Here is a tiny trained network, its code and every weight. The questions are about switching its units off for an input and a class, where a switched-off unit gives its printed mean instead of its output.

import numpy as np


def w(rows, s, z=0):
    codes = np.array(rows[::2]) - 128.0
    scale = np.full(codes.shape[1], s)
    scale[-1] = z or s
    return codes * scale


def norm(h):
    return h / np.sqrt((h * h).mean(-1, keepdims=True) + 1e-5)


def f(y):
    return np.maximum(y, 0)


def log_softmax(a):
    a = a - a.max(-1, keepdims=True)
    return a - np.log(np.exp(a).sum(-1, keepdims=True))


def net(x, mask):
    res = np.array(x, float).reshape(1, 8) / 4 @ E
    u = 0
    for l in range(2):
        y = f(norm(res) @ A[l][:, :-1].T + A[l][:, -1])
        res = res + np.where(mask[u : u + 6], y, B[l][:, -1]) @ B[l][:, :-1]
        u += 6
    return log_softmax(norm(res)[-1] @ U[:, :-1].T + U[:, -1])


A, B = {}, {}
E = w([
[131,202,113,128,119,122,81,92,145,68,140,149],'x0',
[127,129,133,132,131,128,126,127,126,129,130,124],'x1',
[134,130,130,131,131,135,128,131,135,131,118,131],'x2',
[140,77,185,36,56,115,108,88,171,122,59,43],'x3',
[157,207,153,132,130,42,230,88,70,49,2,92],'x4',
[128,124,120,132,130,129,121,130,128,130,118,130],'x5',
[128,141,127,126,123,133,130,131,124,133,129,123],'x6',
[122,121,133,135,128,128,123,125,130,131,120,137],'x7',
],0.0046)
A[0] = w([
[156,142,43,220,207,165,157,193,57,173,203,227,116],'L0N1',
[143,188,120,254,220,51,223,137,25,76,73,145,49],'L0N2',
[131,43,139,111,126,159,207,184,57,157,108,129,245],'L0N3',
[192,137,125,209,172,78,200,137,50,68,57,151,72],'L0N4',
[143,165,157,152,140,28,204,108,90,103,20,105,6],'L0N5',
[111,106,110,208,171,165,253,188,80,162,138,148,14],'L0N6',
],0.0044,0.0027)
B[0] = w([
[173,56,172,229,82,152,162,105,100,48,124,112,254],'L0N1',
[123,174,64,1,154,150,148,109,186,148,100,127,244],'L0N2',
[38,134,118,91,224,39,146,195,103,199,85,76,203],'L0N3',
[88,200,80,56,155,100,158,91,83,205,96,130,214],'L0N4',
[180,71,135,236,44,164,161,178,71,87,143,146,214],'L0N5',
[172,176,70,77,169,39,83,180,13,175,59,114,187],'L0N6',
],0.0053,0.007)
A[1] = w([
[34,84,181,48,200,123,179,193,203,230,123,102,3],'L1N1',
[125,10,125,151,162,115,213,216,93,210,94,54,192],'L1N2',
[46,134,197,2,127,101,20,124,219,207,135,101,123],'L1N3',
[136,125,221,172,58,66,181,151,126,90,14,63,53],'L1N4',
[198,167,121,137,39,193,102,80,145,90,120,151,179],'L1N5',
[150,130,173,174,68,73,212,158,66,71,42,92,63],'L1N6',
],0.0053,0.0045)
B[1] = w([
[145,109,77,96,40,135,210,55,221,53,115,67,171],'L1N1',
[3,122,193,175,180,65,96,231,228,106,167,43,255],'L1N2',
[158,182,187,26,73,120,141,78,110,224,14,166,209],'L1N3',
[101,105,128,224,163,179,75,146,112,95,238,192,182],'L1N4',
[215,91,157,117,59,179,126,45,77,85,160,198,183],'L1N5',
[156,28,140,229,174,162,7,158,157,139,249,143,199],'L1N6',
],0.0057,0.0093)
U = w([
[29,33,208,244,219,108,58,237,202,82,206,31,250],'0',
[221,51,170,237,39,242,39,31,48,35,240,207,196],'1',
[43,229,42,71,230,45,200,224,28,205,56,43,13],'2',
[223,234,30,58,143,204,236,27,36,48,66,208,62],'3',
[26,85,242,29,37,78,147,107,246,213,47,2,59],'4',
[207,156,241,6,21,232,24,20,102,213,38,203,77],'5',
],0.0068,0.0024)

Each question gives the input, the list of numbers given to net, and the class t.
The units are the neurons (one row each of A and B). Each row of codes is followed by its name. A weight is (code - 128) times the scale printed after its matrix; where a second scale follows, it is the last column's (A, B and U).
mask holds one flag per neuron, layer by layer. A switched-off neuron (its flag False) gives its mean, the last column of its row in B, instead of its output. The means were averaged over made-up inputs and are rounded, as every weight is.
A unit's drop is (log p(t) with every unit on - log p(t) with that unit switched off) / (log p(t) with every unit on - log p(t) with every unit switched off).
The circuit of an input: a set's keep is (log p(t) with only the set's units on - log p(t) with every unit switched off) / (log p(t) with every unit on - log p(t) with every unit switched off). Starting from all 12 units, units are removed one at a time, each time the one whose removal leaves the highest keep (on an exact tie, the one counted first), for as long as the keep stays at least 0.8.
circuit, biggest first: the units of the circuit, biggest drop first
unit that matters most: the unit with the biggest drop
k most important neurons: the k neurons with the biggest drops, biggest first
k most important neurons of layer l: the k neurons of layer l with the biggest drops, biggest first
input [1,-5,-6,-7,-3,1,-5,-3], class 1: 2 most important neurons -> (L0N3 L0N1)
input [-8,8,-6,-4,4,6,5,8], class 2: 3 most important neurons -> (L0N2 L0N4 L0N6)
input [-7,-6,-8,1,8,6,-7,8], class 0: circuit, biggest first -> (L1N6)
input [-1,4,8,2,-2,-4,-4,3], class 4: 3 most important neurons -> (L0N1 L0N5 L1N3)
input [1,8,-7,8,-5,7,-4,0], class 5: 2 most important neurons -> (L1N3 L0N3)
input [-8,8,-6,2,-8,7,4,-1], class 4: 4 most important neurons of layer 1 -> (L1N3 L1N1 L1N6 L1N4)
input [-6,-4,3,0,5,5,-7,5], class 2: 3 most important neurons -> (L0N4 L0N2 L0N1)
input [2,-3,-3,-5,-5,7,-8,-8], class 1: circuit, biggest first -> (L0N3 L1N2)
input [7,7,6,-6,1,3,1,4], class 3: 3 most important neurons -> (L0N2 L0N5 L1N6)
input [2,3,3,2,4,-2,5,-4], class 1: 2 most important neurons of layer 0 -> (L0N5 L0N3)
input [1,-4,8,-4,8,-6,2,-5], class 3: 2 most important neurons -> (L1N2 L0N2)
input [-7,1,-7,0,1,-6,7,1], class 2: 2 most important neurons -> (L0N3 L0N1)
input [0,2,-2,-3,2,1,-2,1], class 2: 2 most important neurons of layer 0 -> (L0N2 L0N6)
input [-8,-4,-2,-7,1,-1,3,1], class 2: circuit, biggest first -> (L0N6)
input [-3,7,7,1,-6,-5,6,-4], class 4: 2 most important neurons of layer 0 -> (L0N5 L0N1)
input [3,3,6,-6,8,1,3,1], class 3: 3 most important neurons of layer 0 -> (L0N2 L0N3 L0N5)
input [8,3,5,2,-2,-4,3,8], class 5: 2 most important neurons of layer 0 -> (L0N1 L0N5)
input [-1,-6,2,1,-3,-5,-8,5], class 4: 2 most important neurons -> (L0N1 L0N5)
input [6,8,0,-6,8,4,-1,-5], class 3: 2 most important neurons -> (L0N2 L1N2)
input [-5,-6,6,-3,3,-1,-7,1], class 2: unit that matters most -> L0N2
input [2,1,-5,-1,8,-6,1,8], class 3: 2 most important neurons -> (L0N2 L0N4)
input [5,-4,4,-2,8,-4,7,-4], class 3: 4 most important neurons -> (L0N2 L0N4 L0N1 L1N2)
input [-2,8,-8,1,0,8,4,-3], class 4: 3 most important neurons of layer 1 -> (L1N1 L1N3 L1N6)
input [-2,0,8,-6,2,-2,-5,6], class 2: 3 most important neurons of layer 0 -> (L0N2 L0N4 L0N6)
input [8,-6,8,1,-3,4,-7,-5], class 5: 2 most important neurons of layer 0 -> (L0N1 L0N5)
input [2,1,-3,6,-6,7,3,5], class 5: 2 most important neurons -> (L0N3 L1N2)
input [5,-5,-4,-8,6,-7,0,4], class 3: 2 most important neurons of layer 0 -> (L0N2 L0N3)
input [2,-6,8,5,-7,-2,0,-1], class 5: unit that matters most -> L0N3
input [3,4,0,-7,-4,-5,4,-4], class 1: 2 most important neurons -> (L0N3 L1N2)
input [7,-2,-4,3,8,-6,-3,5], class 1: 2 most important neurons -> (L0N5 L1N6)
